Each row is followed by one of two labels, saying whether the row has a hidden trait. Each part has a new trait and two new labels.
[  5  -8 -20  -2   8   3   1 -20  -1   5   7  -7  10   7   4  -2   1   2
  37  -3   5   1   7   8  16  -3  14  -6 -24   4   2  11   1  -4  -2  -1
  -5  -5  -8  14 -14  -8   1   3   0   3  -7   9  -2  -1   2   6  -2   1
  -5  -1  -9  -1]	X
[-10  -2  20   9  -2  -3  12   3 -10  -6  -6 -15  -7  -5  -6   0   3   3
 -14 -10   5   0   4   4 -11  -6  -6   3   8  -3  -1  -3  -6   3   5  -5
   6  -3  11  19  -4   8   3   3  -4   0  13  -8  -4   2  -2   3   0   4
   9  -3  -2  -2]	M
[  6   3   3  -3 -12  -1   7 -15  14   9  -7  -3  20   7   7   9   0   1
  56  -9   1   0 -19 -22 -15  -5   2  -1   8   6  26   9 -17   0  -2  -4
   4 -10  20 -30 -18 -25  -8   1   4  -5   2   8 -10 -22   5   3 -11 -11
  -5 -21  -1 -17]	X
[  4  -3  11   8 -12   0   9   1   5   5  -6  -6  13  -1  -1   3   3   3
  32 -10   2  -1  -8 -13 -35  -8   2   2   7   6  27  11 -16  -2   3  -5
   0  -9  20 -19 -20 -17  -6  -2   3  -4  11  10  -8 -11   1   5 -19  -7
  -4 -15   0 -19]	M
[  1  -6  -5   2   2   4   4  -7   1   3   2 -11  12   1   1  -4   1   2
  12  -3   0  -1   0   1  -4  -4   8  -2  -8   7  13   8  -1   1   0  -6
  -3  -6  -8   7 -11  -9  -2   3  -1   0   4   8  -3   1   1   5  -9   5
  -6  -3  -2  -4]	M
[ -5 -10 -12   1  14   5   0 -18 -12  -3   9 -16  -4  -1  -3  -8   0   4
 -16  -2   1   1  15  22  34  -2  11   1 -34   1 -11   2   5  -2   1  -5
  -2   1 -15  35  -1  10   7   9  -6   3  -4   0  -8  13  -1   4  10  10
   2   9 -10   5]	M
[ 16  -4 -12  -1 -17   5   1 -15  13  12   0  -7  35   9  10   5   0   4
  63  -9   4  -3  -7 -21 -11   2   3  -1   0   7  34  18 -12   1  -3   1
  -3  -6   7 -31 -21 -23 -11   7   6  -5  -6  12  -8 -16   5   6  -8 -13
 -17 -14 -13  -6]	X
[ -4  -5   1  -1  -1  -1   7  -8  -3  -1  -1 -12  -1   2   0  -3   1  -1
   5  -9   8   2   5  -1 -16  -6   3  -3  -3  -2   6  10  -5   2   2  -2
   1  -9   5   8  -5  -2   1  -1  -1   1   3   3   0  -6   0   2  -6   3
   2  -1  -1   2]	X
[ -4  -8 -17  -2  12   7   1 -24  -8  -1   7 -14   6   1  -1  -8   3   3
   7  -4   3   1   9  16  35  -2  10   1 -33   4  -6   3   1  -2  -1  -4
  -5  -2  -9  25   1   0   4   4  -5   2  -3   3  -7   8  -1   2   1   5
  -1   2 -10  -1]	M
[  5  -1  -4  -4  -5   0   4  -7   6   9  -3  -7  16   2   3   3   1   3
  39 -10  -1   2   0  -5   1   2   5  -2  -7  12  10   8 -11  -3  -3  -2
  -1  -4   9 -27 -12  -5  -3   5   2  -1  -2  11   1 -10   4   3 -12   1
  -4 -11  -5 -12]	X
[ -1  -2   3  -1   3  -3   2 -14  -6  -1  -1 -17   1  -1  -2  -6   3   4
   8  -8   5  -3   0  -1  -2  -2   2  -1  -9   3   8   0  -2  -2   0  -4
  -4  -5   2   8  -9   2   1   3  -1  -1   4   4  -9   0  -1   2   1   1
   2  -5  -2  -3]	X
[ -3  -4   3  -2  -3   4   8 -10  -1   0   0 -10   7   0   1  -2   1   1
  12  -4   1  -1   1  -5  -8  -5   6   0  -6  -5  14   9  -4   4   0  -6
   3  -4  -4  -3  -9  -4   2   0   0  -1  -1   2  -5  -5   2   5  -7  -4
   0  -4  -7  -7]	X
[-11  -8   6   1  14  -1   7 -15 -16  -5   5 -18 -13  -3  -5  -8   6   3
 -27  -9   4   1   4  18  27  -4   5   2 -29   1 -12  -4  -5  -3   2  -4
   0  -7  -4  36  -3  12   7   0  -7   2   6  -6  -3  10  -2  -2   5  10
  11   0  -2  -1]	M
[ 11  -5   0   4 -14   4   5 -24  10   6  -4 -12  26   7   6   5   0   7
  53  -7   4   0 -11 -10 -20  -2   0  -1   6   6  30  17 -18   2   1  -3
   0 -10  10 -19 -21 -22  -8   5   6  -5   4  10 -13 -11   4   8 -13  -8
 -12 -17  -7 -14]	M
[  0  -6  -6  -3   8   0  -1 -14  -5   1   5 -10  -6   0  -3  -4   4   0
   0  -7   3  -2   5  16  16   3   5  -1 -29   6   1   2   1  -6  -1  -2
 -10   4  -5  19  -4   4   1   2  -5   1  -4   1  -3  10  -1   0   5   1
   3   3  -3   4]	X
[ -4  -7  -8   3   5   5   6 -18   1   2   5 -12   7   1   2  -4   2   6
  11  -4   2   1   6  13  16  -2   5   3 -17   1   4  10  -4   0   0  -3
  -3  -4  -6  11  -5   0   2  11  -1   2   0  -1  -9   1   1   6   1   2
  -4   1 -10  -4]	M
[ 22   1  11  11 -42   1  13   3  26   9 -15   1  54  12  16  13  -5   3
  63  -5   6   0 -26 -43 -63  -6  -6  -3  63   0  55  30 -19  10   2   4
   7 -19  29 -63 -27 -44 -19   1  23 -12   6  24  -6 -42   6  15 -38 -21
 -20 -21 -12 -11]	X
